Rows lie near named flat spaces through zero. A row that begins with a name and a colon came from that space; any other row is followed by the name of its block's space that it lies nearest.
q527q697: [-43  16 -44  53   1 -26  28  23  -1 -13  20  65  59  53 -13  37 -12  21
  46 -19  37  43 -15 -11 -34 -15  12 -15 -25 -40  -7]
q672q126: [ -4  11  -9  25 -11   2  18   8  14 -10  20  29   8  10  -8   2   6  13
  32 -17  25  10  -6  -7 -28  -9  16 -18  -2  11  -4]
q527q697: [-16  21   0  42  -4 -49 -15   9 -26 -54  40  10  11  -7  -3   7  56  43
  16 -28  14  18  -9 -15  -5  -8   9  17  23  -2  24]
q527q697: [ 33  30  41  -9 -33  12 -12 -41  -7   4   9 -45 -27 -27   9 -46  46  -5
 -20  17  -9 -43  19  -1   9  14 -23  -3  62  28  45]
q331q129: [ 18  42   3  -3  -7 -19 -17  -4  -5 -31 -21  16  -5 -16 -11   7   9  40
  -8  27   6  11   9   9  17  59  31  28  11 -13  10]
q331q129: [ 11 -49   0  -5   9   9   1 -13  21  -9  20 -61   6  -4 -37 -42  16 -43
 -20 -15 -21   4  -9  14  21 -35  -5 -17 -10  35 -11]
q672q126: [ 16 -56 -19 -20  13  25  11  -3   8   5  40   2 -59 -15  31  11  12 -38
 -21 -60   8  16 -23 -20 -20 -51 -18 -37 -13  60   0]
q672q126: [ -3 -19 -21 -28  21 -36 -14   6 -31 -17  23  11 -49  -9   6  46  31  -3
 -46 -48   5  20 -15 -17   2 -21   7 -20 -14  -1  25]
q672q126: [ 20   8  10  -7 -13  23   6  -7   5  11   8  13 -36 -16  26  -2   6   2
   5  -9  11 -13   2 -11 -20  -1  -6 -12  16  29   9]
q331q129: [ 17 -43 -20  -1   6  70   1 -32   1  41   8  -3   9  20  55   1 -31 -37
   5   7  -1  46 -20 -19 -15 -23 -42   0  13  27 -21]
q331q129: [ 21  -3 -17  -5  19  34  -3  -1  -9  38  -6  25 -11  23   6  39 -32 -11
   2   8  12  26 -28  -8 -33 -29  10 -26 -31 -17   1]
q331q129: [-45 -28  -3   4  23 -17   2  43 -23  22   9  23  -1  11  28  40 -18   1
  18 -35  -3 -13 -10 -19 -22 -54 -14  -4 -28 -25 -16]
q331q129: [ 60 -11  -9  13   2  42 -12 -42  15 -17  22 -32  -6  -6 -16 -29  19 -18
 -12  12   4  48 -28   6   1  -7   7  -8   9  45  11]
q122q787: [ 14   1 -29  -3  23  16  -6   5 -15  23  -1  39  -7  30  -6  56 -23   1
  -1  -1  19  44 -32 -10 -33 -25  27 -28 -37 -28   2]
q672q126: [-23 -17  19 -35  -6 -29   2  37  10  -8   7  -1 -32 -19 -37   4  24  14
   0 -46   1 -35  16  -5  -6 -16  49 -30  -7  17 -23]
q527q697: [ -1   0 -36  19  25 -15  16  36   8 -15  17  59 -12  19 -30  52 -14  14
  19 -35  33  34 -34  -3 -40 -34  46 -37 -65 -12  -5]
q527q697: [ 25 -12  -4 -11   4  15  18 -11  28   3  -1 -19 -22  -7 -21 -22  -8 -36
 -22  -1  -4 -14  -3  19   7  -7  -5 -25 -24  23   9]
q122q787: [  3 -10  -1 -14 -12  11   7   1  26 -12  -7   6  -4 -12  -2 -14  -5   7
   7  -3   4   8  13   3   8  31  19   7   9  30 -30]
q122q787: [ 32  31  27   7 -16  15 -16 -25  -2  -1  -4 -27   1 -12  -9 -29  19  11
   1  32  -5 -13   5   6   4  16   3  10  32   7  20]
q331q129: [ 12  31   8  -7 -13   2  -3  -4  -1  -1 -12  19 -15  -9   5   6   2  21
   2  12  10  -7   9  -1  -6  30  15   3  14  -2   9]
q122q787: [ 10 -19   0 -24  -8  19   8 -15  27  -6 -19 -17  -9 -21  17 -30 -16 -18
 -17  12 -14  -3  19  12  33  43 -16  22  12  34 -22]
q672q126: [ 12  -2  25 -31   9   3 -39  -5 -32  16 -16 -28 -20 -16  11  11   9  10
 -23  16 -21  -7   1  -7  13   0   6  18  18 -12   4]
q122q787: [ 33  34  21 -17 -32  39  30 -15  31  19 -17  27 -60 -36  54 -22 -18  -5
   3  13  13 -55  26   3 -13  44 -31  -3  22  44  18]
q672q126: [-20  32   6  -2 -28  13  30  -3  25  36 -38  16  40  27  -9 -16 -40  -5
  23  40   4 -35  33  15  -2  38  -6  -6   7 -30 -13]
q527q697: [ 16  32  28 -13  -3 -12 -38   8 -28 -12  -8   6 -28 -27   4  19  26  50
   1   8   1  -5   3 -11  -4  20  36  21  25  -6   9]
q122q787: [ 19  28  42   4 -19  -6 -42  -5 -30 -13  28 -19 -14 -17 -21  -3  67  50
  18  -9   9  -1  -4 -24 -24 -18  47  -6  55  13  16]
q122q787: [ 31  19  46 -25  11  10 -38   3 -37  19 -20 -15 -65 -50  53  12   2  19
 -19  20 -23 -46   1  -7   2   1 -19  33  15   0  28]
q527q697: [-24  29 -28  28 -22 -38  46 -17  12 -10  20  12  29  37 -31 -12  19 -29
 -12 -13  20 -16  12  12  -1   0 -28 -44  -4 -23  48]
q527q697: [ 18 -17  33  -7   9  -6 -45   2 -22 -33  11 -40 -29 -51  21 -16  38  28
  -8  -7 -23   1  -4  -9  22   0   5  46  31  34  -5]
q527q697: [-42 -19   1 -12  12 -42 -21  18 -36 -12   0  -4   4  -8  27  23  14  15
 -15 -20 -17   0   9 -14  23   1 -15  32  12 -22  -6]
q672q126: [ 20   7  15 -39 -12  30  -2 -16  -9  39 -10   8 -52 -14  41  11  -4 -10
 -19   1   2 -26  11 -14 -14   7 -16 -16  24  16  16]
q331q129: [ -4 -29   4 -69  11  19 -13   6   3  39 -49 -10 -15  -3   1  17 -41 -14
 -29  19 -23  -5  18   6  24  27  20   6 -11 -12 -41]
q672q126: [ -5  46 -31  23   4 -26 -13 -12 -44  -6   4  48  22  36   8  57  10  30
  -5  12  26  48 -16 -16 -17  14   6   1   5 -58  40]
q122q787: [-17 -22  -2   3  13 -17 -10   9   5 -20 -12 -29  35   0 -23 -17  -8  -1
  -3  12 -22  11   3  15  35  10   6  30 -11 -10 -27]
q122q787: [-15 -27 -18  -1  16  -7   7  -1  10  -5 -16 -19  27   7  -3 -12 -26 -27
 -17  12 -20   8   3  18  35  10 -24  20 -23 -11 -15]
q331q129: [-30   8   7 -38   4 -26   5  29  -2  24 -38  12  -4   6 -22  23 -26   3
 -13   6 -10 -39  24  10  10  16  22  -9 -24 -43 -13]
q122q787: [ 61  27  22 -33  17  50 -19 -13 -12  40 -49  11 -71 -38  63  20 -49  -4
 -27  52 -14 -30  -5   8  -1  29 -26  27 -14  -1  25]
q527q697: [ 20 -18   1  17  -4  45   9 -18  34   4  -5 -25  29   1  -2 -44 -24 -19
  21  27  -8  15  -4  14   8   6 -12  15   3  30 -29]
q331q129: [-31  73 -21  48   1 -48  32  25 -15   9  -6  66  35  50 -30  45 -18  19
  25  11  32 -23  -5   9 -37 -10   5 -32 -45 -88  48]
q672q126: [ 14  -8  -6 -18  20 -11 -29 -12 -36  -5   3 -12 -29 -11  22  26  15  -3
 -42  -3 -11  18 -14  -8  16  -4 -13  12   1  -9  26]
[-23  -6 -24  23 -16  -6  33   8  52 -30  -3  10  62  24 -54 -31 -14   3
  34   3  14  26  12  20  11  31  34  -2 -13   9 -47]	q122q787
[ -9   9  53  -5  -4 -30 -40  24 -37 -15  13 -23 -31 -43  13  -1  49  46
   9 -19 -15 -41   9 -19  -2 -18  14  25  37   7   8]	q122q787
[ 48   8 -10   6  16  15 -32 -16 -10 -29   1   3 -13 -14  -3  14   7  24
  -9  19   6  57 -28   0   3  19  30  23  -3  12   4]	q331q129
[-27  -5  -7 -12   0  -3  46  38  29  10 -18  54 -40 -21  52  13 -48  -9
  12 -24   8 -50  21   3  -8  17 -32   3 -34  14 -16]	q122q787
[-15 -34 -11 -17  17  40   0  16   5  44 -28  19  19  19  27  25 -61  -8
  22  14  -7  21  -5  -7 -11  -6   1  12 -21 -13 -55]	q527q697
[ 20  47  52  21 -34  -5 -27 -10 -11 -19  18 -27   3 -21 -27 -35  61  48
  29  12   6 -26  10  -7 -14   3  34   4  60  16  20]	q122q787
[ 23   4  -4  46  10  -9 -10  -3  -7 -42  42  -5  -2 -10  -9  -7  37  15
  13 -18  12  29 -32  -4 -13 -31   4   3  -3  22  23]	q331q129
[-10 -13   9 -22  12 -32 -20   9 -16 -21  -9 -22 -16 -25   2   1  14   6
 -30  -7 -22 -11   9   5  34  14  -1  26   1  -4   0]	q527q697
[ 19  32  11  13 -13  11  -7  -2   3  -3   4  13   4   4 -24   1  13  29
  25  11  18   8  -5  -3 -25   3  39 -12  12   1   3]	q122q787
[ 46  13   1  47 -19   9  26 -35  39 -42  47 -35  -6 -13 -39 -67  47 -27
   0  -9  14  -5 -14  20  -3 -18 -13 -31   7  58  43]	q527q697
[-19 -20  24   9 -10 -28 -17  11  -6 -52  24 -24 -10 -47  32 -31  45  29
   8 -30 -14  -9  16 -12  28  14 -14  50  44  45 -15]	q331q129
[ 25  -8 -12  16   7  43   1 -35  -1  20  -7 -14  16   9  41 -14 -29 -31
  -7  36 -10  21 -13   5   9   3 -54  21   5   4  10]	q672q126
[-15   5 -20  29 -17  -6  26  -2  36 -21   7   6  58  31 -52 -26  -1   1
  29   3  16  24   5  14   0  14  26 -14  -5   0 -23]	q122q787
[ 32  54  12  34 -26  35  12 -27  12   4 -10  21   6  -6  36 -24 -13  15
  28  45  15 -11   7   5 -14  40 -28  21  30   9  24]	q672q126
[ 43  77  10  19 -31   6  12 -19   2   3  21  36 -31   8 -32   8  37  24
  14   2  44 -17  -7  -5 -55  -4  35 -59  15   0  61]	q527q697
[ 25  15   6  13  34   3 -41  -4 -34  10 -21 -25  24  13 -25  20 -15   9
 -10  49 -19  23 -29  13   7 -16  14  22 -26 -53  15]	q122q787
[-26  20  32 -43  -6 -41 -10  42  -9  -2 -29  17 -38 -31  -8  21   5  39
  -4 -12  -6 -57  32   0   7  28  39   7  -1 -17 -11]	q331q129
[ 28  29  16  38 -24  -4  -4 -17   4 -48  38  -2 -16 -30   9 -31  55  29
  18 -12  18   2  -4  -8 -10   9  -1  11  41  46  30]	q331q129
[-23 -13 -37   7   8 -37  40   4  20 -16  11   4  10  22 -34  -2  -3 -41
 -27 -26   4  -6   1  20  15 -10 -18 -34 -44 -13  19]	q527q697

Each name stands for a flat space through zero: a line, a plane or more. A row that begins with a name and a colon came from that space; any other row is followed by the name of the space it lies nearest, among the names in its block.
q244q404: [-14   2  20  12 -10   7  12   9  11  11  -5   7   6   3   4 -12  -1 -10
  -3   3   5   2  -7   2  -3   9 -10  -2  18  -1   9]
q159q172: [ -3  11  -4   8 -12  32 -23   7   8   7  -9   0   5   4   1 -13   6  -3
  -7  28   3  -2  10  -1  -3   9   7   2  10 -18 -11]
q159q172: [-10  33  15   6  12   6 -11 -24  25  30 -11 -19 -26  10 -12  23  -7  39
 -11 -31  40 -47  -2 -38   4  -6 -16 -31   4  15 -26]
q244q404: [-27  -3  16  18  -6  25  16  19  -1  11   0   1   9  23  -4 -21  -8 -31
 -15  38   4   0  -3  -9  -7   5 -10   8   8 -16  11]
q244q404: [  5  22 -12  29  -4  55 -21 -11   1   1 -12 -23   0  -8  -9  -5 -28  12
 -14  49  17 -13  13 -17 -13   6   3  11   4 -26 -28]
q438q17: [-19  14  -1   2  -7  43  -5   4 -24 -42  21  -4 -14 -17 -26  -7 -27 -12
   0  11   4 -14  14 -40  23   7  15 -17   9 -20  17]
q159q172: [-20  28  25  -6 -17  -3  12  12  20   7 -21   3  -1 -11   1 -15   3  -9
   1 -15  20   4  -3  -4  -1  18  -5 -17  28   5  16]
q159q172: [  2 -31 -32   7  35 -10  29 -32 -44  20  39 -10 -17  52  11   0 -18   9
 -18  16  -3 -31  -5 -10 -14 -36  -7  23 -72  -9  -6]
q543q598: [-49  27  36 -32 -17  -6   2  57  17 -17 -27   2   6   1 -30 -10  23 -59
  -1   5  13  18   6 -25  16  21   2 -30  42   4  33]
q543q598: [ 47   1 -52  26  19  41 -42 -36 -14  -4  -6 -38   0 -10  -5  23 -29  40
 -11  56   0 -11  19  -1 -21 -16  11  35 -34 -23 -61]
q438q17: [  5   8 -23 -17  24   7 -46   6   1  -5 -15 -32  -6  17 -34  38  11   1
 -12  29   6 -14  20 -30   5 -17   7  -3 -17  -1 -39]
q438q17: [ 13  10 -33 -34  23 -26 -10   9 -16 -23 -28 -39   1  -5 -23  24  -3 -16
  -4  32   5  19  17  -8 -14 -12  11  17 -28   3 -18]
q438q17: [-13 -58  62  54  -3 -12  44  20  26  29  13  32  33  17  10   1  -3 -24
  -1   0 -28  20 -42  32  -4  -1 -45  20  37  20  19]
q438q17: [-11 -23  57  24  17 -13  -5  21  39  -1  -7  -2  11  -4 -41  57   0  -5
   2 -22  -6  -3 -22 -21  22  -9 -35 -17  46  39 -12]
q64q253: [ -4   5  24  22   4  -5  14 -19  24  37  -2   1  -7  11   9   7  -6  27
  -6 -27  19 -24 -17  -3  -6  -3 -24 -10   8  15 -10]
q159q172: [  3 -23   1  10  -8  23 -27  29   2 -18   0   9  24  -2 -12   3  13 -28
   2  40 -29  24   6  11   9   4   8  14  19 -13  -4]
q543q598: [ 26  51 -55 -39  20 -24   6 -46 -27 -12 -20 -48 -35 -24   4   6 -30  41
  -1 -13  41 -17  21 -18 -24  -9  19   1 -54   0 -19]
q758q802: [ 22   6 -30 -26  -3 -20 -32  -2  10  25 -20   3   5  14  23  -5  41  13
   1   1  -5  10  11  31 -13  -1  16   7 -18  -2 -22]
q159q172: [ -4 -34  10  47   4  64 -30  27  -4 -25  12  -6  26   4 -38  18 -19 -32
 -12  77 -28   8   5 -18  12  -4  -5  23  23 -24 -19]
q758q802: [ -5 -11  49  39  -4  25   7   4  14 -47  17   5   3 -54 -37  34 -42   5
  16 -28  -8  -1 -15 -27  34   8 -17 -19  58  19  13]
q543q598: [ 10  31 -12 -16  -2  -4   4 -21  -9 -25  -5 -14 -19 -37  -3   2 -22  23
  10 -28  19  -6   8 -13   3   6  12 -14  -3   4   4]
q758q802: [ 21   7 -30 -14  -6  -8 -11  -6  -5   7 -14  -2   6  -3  23 -16  13   7
   2  14  -3  16  10  28 -18   4  15  17 -18 -10 -10]
q244q404: [ -9  -3   2 -15   0 -18   4  12   2  10  -4   6   3  16   5  -6  20 -14
  -1  -3  -2   6  -1   7  -1  -1   0  -2  -4   3   8]
q438q17: [  2 -23 -26 -15  17 -23   8  28 -18   7 -19 -18  24  34  -1  -5  13 -48
 -15  69 -16  34   6  21 -30 -13   0  44 -34 -12  -6]
q244q404: [ -3 -16  -1   7  -1  20  -2  13 -18 -34  17   3   6 -10 -17   2 -13 -21
   3  20 -18  10   4  -9  14   0   8   6   5 -11  12]
q543q598: [  8 -23  -2  10   3 -23  51 -34 -26   3  40  21 -13  -1  33 -18 -22  21
  10 -43  -8  -9 -19  18  -3  -8  -7   7 -26   6  29]
q64q253: [-38  40   6  -4 -35  14  30  -1  10  66 -12  23  -8  44  53 -81  22  -8
 -18   4  35 -16  -1  16 -28  25   0  -9  -5 -28  26]
q438q17: [ -8 -13  12  19  -2  21 -19   2  15  28  11  14   3  30   3   1  19   6
  -9   5  -6 -19  -4  -2   7  -4  -8  -6   7  -5 -13]
q64q253: [  9  -7  -5  14  11   4  -7 -10   6  17  -3  -9   2  12   1  11  -2  13
  -8  12   2  -8  -2   2  -9  -9  -9  10 -10   1 -22]
q64q253: [ 29   5 -25 -15  13 -10 -44 -32   9  13   7  -1 -19   3   6  30  24  54
   7 -42   1 -29   8  -2  13 -14  11 -19 -20  13 -36]
q244q404: [-12   4  20  32 -12  26  32 -13  -5  -1  16   8  -5 -13   8 -22 -36   6
  -1  -4  10 -10 -11  -7  -2  10 -11  -1  14  -9  19]
q244q404: [ -5 -15   2  31   0  33  32 -18 -35 -35  42   4  -9 -19  -5 -11 -52   1
   3   4  -7 -11  -5 -19  11  -2   0   6  -5 -15  25]
q758q802: [-21  30  23  24 -28  64 -35   8  28  10  -6  10  -2  -5  -7 -16   4   7
  -6  10  16 -22   9 -22  15  23   3 -27  45 -20  -8]
q64q253: [-20  44   4 -14 -38  20  -7   2  16  26 -11  22 -10   4  31 -52  25   6
   0 -19  23 -10   9   7  -2  29  16 -27  18 -18  18]
q438q17: [  6 -29  14  45  36  34 -22  -4   2 -22  12 -31   3  -2 -56  65 -39   7
 -12  34  -8 -21  -4 -45  16 -26 -23   8   8   8 -40]
q543q598: [ -1 -41   0  32  -6  18  23  -1 -19  11  33  26  15  23  24 -28  -6 -15
  -4  26 -28   7 -12  26  -7  -4  -6  28 -11 -19  16]
q543q598: [ 11 -43  -3  29  -2  13 -16   5  10  43  11  24  25  43  26 -11  30  -4
 -10  34 -31   6  -9  39 -12  -8  -8  28  -7 -13 -19]
q758q802: [ -1  32 -55 -55  14 -65  83 -24 -60  -2 -15 -32 -22   6  36 -49 -31 -18
  -7  10  33  18   8  14 -54  -6  13  32 -83  -9  38]
q758q802: [-18  14  19  15   6   8  25  -6   1   2  -3 -16  -9  -2 -13   3 -31  -1
  -9   2  24 -15  -6 -26  -5   0 -17  -5   5   3   4]
q244q404: [ -9 -11 -23 -11  24 -22  37 -26 -36  18  28  -6 -22  42  13 -10 -11   4
 -13  -6   9 -27  -4 -12 -11 -24  -4   7 -59  -3   9]
q159q172: [-16 -33  -5 -17  20 -37  28   9 -22  20  21  10   0  54   8  -5  20 -27
  -9   3 -14  -2  -9   6  -4 -22  -8  10 -39   4  16]
q543q598: [ -1   8 -24 -26  15 -44  55 -31 -36   7  13  -9 -25  11  24 -19 -19   9
  -1 -28  19 -10  -5   1 -20 -13   0   6 -54   5  24]
q159q172: [  2  52   0  49  -1  91 -56 -36  30  23 -17 -36 -21  -8 -23  18 -35  58
 -23  29  47 -61  18 -54   0   6  -5 -20  20 -22 -63]
q64q253: [  3 -43 -10 -11  27 -37  31  11 -34 -29  20  -6   7   9 -15  19 -11 -32
   2  13 -27  21  -7   2   1 -23  -4  24 -30  10  17]
q758q802: [-55  33  13  23 -26  71  40   6 -30 -11  20   1 -16   8  -2 -65 -47 -34
 -19  42  30 -23   8 -43  -1  22   5  -9   7 -46  44]
q64q253: [ -8  16  45  29 -25  24  -6  10  42   8 -18  12  11 -29  -2  -2  -4   8
   6 -15   9   4 -11   3   7  24 -15 -17  61   8   1]
q543q598: [  0   6 -21 -11  24 -14  16 -11 -21  -1  -5 -30 -11  13 -11  11 -20  -2
 -12  18  15  -9   5 -18 -15 -16  -3  12 -36   0  -9]
q758q802: [  9  48 -14 -19 -19  -3   9 -13   0 -13 -26 -12 -10 -43  14 -24 -16  15
   9 -14  27  11  11   6 -15  22  16  -5   6  -5   9]
q244q404: [ 15 -57  -7 -11  16  -5 -19  27 -35 -87  41  11  13 -31 -44  43  -4 -33
  24   1 -60  30   5  -9  46 -15  19   5   6   8  19]
q159q172: [ 16   4 -45 -20  16 -16  -7 -38 -18  38  14  -3 -22  41  31  -9  18  36
  -9 -13   9 -31   8   7 -15 -20  11   3 -62  -7 -21]
q758q802: [ 26  -9 -18  -8  -2 -25  42 -11 -37 -57   9  -5   3 -59   7  -8 -42  -6
  22  -9 -15  39  -2  22  -8   5  12  25 -10   3  33]
q64q253: [ 25   7  -6  26   1  33 -48 -11  26  12 -18 -14   8 -10  -8  24   1  32
  -5  21   2  -9   7   1  -3   0  -1   5  15  -4 -48]
q64q253: [ 29   9 -19   8  -9  27 -64  -9  27  20 -17   1   8  -3   9  10  29  34
   0  11  -5  -5  14  17  -1   5  13   0   9 -10 -46]
q438q17: [ 23   3 -24   1  19  -2  -2 -19 -15 -21  -5 -29  -5 -20 -13  22 -28  15
   0  14   4   1   7  -9  -9 -11   3  16 -21   1 -19]
[ 15  16  -4 -18   8 -28 -19 -15  21  18 -17  -7 -10  -3   4  23  19  33
   5 -39  13 -11   0   3   0  -5  -1 -16  -3  22 -22]	q543q598
[ -5  30 -41 -31 -12   5   6 -11 -29   6   1  -1 -16  14  27 -47   6  -2
  -6  12  16  -6  19   4 -15   7  27   1 -38 -29  14]	q244q404
[ -5 -27  20  30   1  11   6   5   9  18  12  12  12  19   3   1   0  -6
  -6  12 -13  -2 -14   7   0  -4 -17   9  10   0  -2]	q438q17
[ -7  34  17 -43   1 -41   4  15  11 -42 -27 -16 -12 -48 -31  28  -2  -6
  19 -49  18  15   4 -23  18  10   5 -33  27  33  18]	q438q17
[-19  -6  18  -9   8 -20  42   8 -21 -38  15  -4  -8 -18 -21   7 -29 -24
   8 -20   1   6  -8 -23  13  -3  -7  -8   3  14  36]	q64q253
[  7  29  24  34 -10  38 -34  -8  46  18 -30 -14   3 -23 -12  19  -9  33
  -5   3  23 -15   0 -12  -2  14 -13 -13  44   4 -38]	q758q802
[ 14  63  25  40 -44  75 -81 -19  81  47 -43   7   0 -33  14  -4  20  71
   0 -18  35 -31  10   2   4  38   2 -38  74  -9 -56]	q64q253
[ -3  20  -2  -5 -15  -4  24 -19  -5   9   5  11 -13  -9  28 -31  -7  16
   5 -28  15  -7  -3   9  -7  11   5  -8  -5  -4  20]	q244q404
[ 23  12 -20   3 -32  36 -43   3   9  -9  -9  16  14 -28  20 -25  18  11
  11  16 -15  19  17  30   1  23  28   5  21 -25  -9]	q758q802
[ 30 -17 -35   9  -3  24 -25  -8 -20 -20  12   2  11 -13   8  -4  -4   6
   5  33 -26  15  12  21  -3  -2  20  26 -15 -22 -14]	q159q172
[  8   1 -20  -7  10 -11   3 -11  -8  17  -4 -10  -3  18  10  -3   3   6
  -7  11   5  -4   3   6 -16  -9   1  12 -28  -3 -11]	q543q598
[  5  64 -12  -3 -32  55 -62 -18  31  16 -23   0 -18 -20  11 -19  17  47
   0 -13  33 -30  25 -13   7  27  25 -36  26 -21 -29]	q64q253
[  3  45 -21 -18 -35  13  -6  -6   5  16 -24   8  -3 -13  39 -54  14   9
   2   3  19  10  15  26 -20  28  24  -2   2 -24   9]	q159q172
[  7   0  17  -6 -11  -3 -40  33  35  -8 -30   4  23 -18 -16  22  31 -13
   9   5 -14  28   3  14  10  12   2  -6  43  12 -15]	q244q404
[  5 -32 -10 -21   5 -27   1  11 -19 -18  24  20   4   9   3   4  22 -16
  11 -16 -31  14  -2  14  16 -10  11   2 -15   6  18]	q758q802
[-27 -26   5   8   8  14  11  13 -18  12  28  12   0  48  -5 -11   7 -28
 -15  24 -11 -15  -3 -15   7 -13  -6   3 -17 -14  12]	q758q802
[-39   5  17 -54   7 -33 -41  70  31  19 -40  -2  15  53 -34  20  78 -61
 -12  20  -1  14  12 -15  14  -2   1 -23  16  14  -6]	q438q17
[ 25  12  -7  14 -26  -3  11 -51  13  47  14  34 -13  -7  69 -41  10  64
  12 -60   8 -18 -12  45 -14  13   3  -6  -7  -2   2]	q438q17
[ -4  11  20 -26  -2 -41 -11  14  35  21 -26   6   2   4   1  16  39   3
   7 -40   7   5  -6   9   5   4  -7 -22  19  29  -4]	q438q17
[-30 -21  35   6  -7  -8  25  33   6   4   6  19  15  19  -5 -11  10 -42
  -2   6 -12  14 -14   3   7   4 -15  -1  22   5  29]	q244q404
[ 28  48 -48 -48 -11 -28 -26 -35   5  27 -22  -2 -24  -5  42 -20  34  51
   8 -43  25 -12  19  24 -16   7  30 -15 -33  -1 -18]	q438q17
[  5 -45  52  50  -1  -9  17  23  38  21 -11  15  40  -3   0  19  -1 -16
   1  13 -25  32 -32  35  -9   2 -39  25  46  22  -5]	q64q253
[-17 -18  17 -32  14 -37 -29  19  21  24  10  21  -8  45 -12  31  62  -2
   2 -48 -11 -21  -5 -12  32 -17  -4 -37   0  28  -5]	q758q802
